Here is a tiny trained network, its code and every weight. The questions are about switching its units off for an input and a class, where a switched-off unit gives its printed mean instead of its output.

import numpy as np


def w(rows, s, z=0):
    codes = np.array(rows[::2]) - 128.0
    scale = np.full(codes.shape[1], s)
    scale[-1] = z or s
    return codes * scale


def f(y):
    return y / 2 * (1 + np.tanh(0.7978845608 * (y + 0.044715 * y**3)))


def log_softmax(a):
    a = a - a.max(-1, keepdims=True)
    return a - np.log(np.exp(a).sum(-1, keepdims=True))


def net(x, mask):
    res = np.array(x, float).reshape(1, 5) / 4 @ E
    y = f(res @ A[0][:, :-1].T + A[0][:, -1])
    res = res + np.where(mask, y, B[0][:, -1]) @ B[0][:, :-1]
    return log_softmax(res[-1] @ U[:, :-1].T + U[:, -1])


A, B = {}, {}
E = w([
[86,199,51,216,83,94,52],'x0',
[175,65,61,97,46,20,126],'x1',
[168,204,111,115,73,223,169],'x2',
[2,171,189,100,176,44,176],'x3',
[132,101,110,102,223,136,63],'x4',
],0.009)
A[0] = w([
[220,63,93,151,30,147,97,116],'neuron 1',
[64,48,154,136,218,32,85,224],'neuron 2',
[104,148,236,50,112,99,254,199],'neuron 3',
[238,39,77,68,193,163,79,173],'neuron 4',
[51,207,98,172,104,186,53,250],'neuron 5',
[241,49,119,127,101,120,128,234],'neuron 6',
[65,158,11,140,47,67,90,175],'neuron 7',
[130,168,176,140,148,235,241,254],'neuron 8',
[210,161,60,174,91,103,54,235],'neuron 9',
],0.0078,0.0043)
B[0] = w([
[130,83,45,139,11,180,46,192],'neuron 1',
[1,107,146,110,162,97,98,248],'neuron 2',
[101,126,85,86,94,106,250,240],'neuron 3',
[145,51,171,38,185,197,78,196],'neuron 4',
[209,201,192,237,187,116,93,218],'neuron 5',
[138,23,112,90,54,187,87,194],'neuron 6',
[182,136,112,139,172,34,105,225],'neuron 7',
[117,218,80,84,103,202,179,243],'neuron 8',
[220,125,85,156,81,122,13,211],'neuron 9',
],0.0088,0.012)
U = w([
[191,39,58,136,35,186,68,96],'0',
[16,73,149,140,149,69,118,252],'1',
[143,113,85,81,67,142,246,100],'2',
[150,218,165,166,164,255,136,122],'3',
[206,145,121,192,157,49,84,145],'4',
[139,17,213,68,214,213,102,61],'5',
],0.0094,0.0018)

Each question gives the input, the list of numbers given to net, and the class t.
The units are the neurons (one row each of A and B). Each row of codes is followed by its name. A weight is (code - 128) times the scale printed after its matrix; where a second scale follows, it is the last column's (A, B and U).
mask holds one flag per neuron, in row order. A switched-off neuron (its flag False) gives its mean, the last column of its row in B, instead of its output. The means were averaged over made-up inputs and are rounded, as every weight is.
A unit's drop is (log p(t) with every unit on - log p(t) with that unit switched off) / (log p(t) with every unit on - log p(t) with every unit switched off).
The circuit of an input: a set's keep is (log p(t) with only the set's units on - log p(t) with every unit switched off) / (log p(t) with every unit on - log p(t) with every unit switched off). Starting from all 9 units, units are removed one at a time, each time the one whose removal leaves the highest keep (on an exact tie, the one counted first), for as long as the keep stays at least 0.8.
circuit, biggest first: the units of the circuit, biggest drop first
most important unit: the unit with the biggest drop
top k neurons: the k neurons with the biggest drops, biggest first
drop of u: that unit's drop, to one decimal
input [4,2,4,8,0], class 4: top 2 neurons : neuron 5; neuron 7
input [-6,-4,-2,6,6], class 1: most important unit : neuron 2
input [5,-1,5,-2,-8], class 4: circuit, biggest first : neuron 5; neuron 7
input [1,-1,-8,-3,-5], class 1: circuit, biggest first : neuron 2; neuron 8
input [6,7,5,1,8], class 4: top 3 neurons : neuron 7; neuron 5; neuron 8
input [-5,6,-7,-2,-1], class 5: top 2 neurons : neuron 4; neuron 2
input [5,-7,-8,-8,4], class 5: top 2 neurons : neuron 4; neuron 7
input [0,1,3,1,-3], class 2: top 2 neurons : neuron 5; neuron 9
input [8,-3,-6,3,5], class 4: top 2 neurons : neuron 5; neuron 7
input [-3,2,7,4,8], class 2: circuit, biggest first : neuron 5; neuron 9
input [3,2,-5,0,1], class 1: top 2 neurons : neuron 2; neuron 5
input [5,4,5,8,-7], class 4: top 2 neurons : neuron 7; neuron 5
input [-2,-6,-2,-7,1], class 5: top 3 neurons : neuron 4; neuron 9; neuron 3
input [-5,0,-1,5,4], class 1: most important unit : neuron 2
input [-7,-7,5,8,-1], class 2: drop of neuron 3 : 0.6
input [5,-1,5,1,-1], class 4: drop of neuron 7 : 0.1
input [5,5,-4,0,-7], class 4: drop of neuron 4 : 0.3
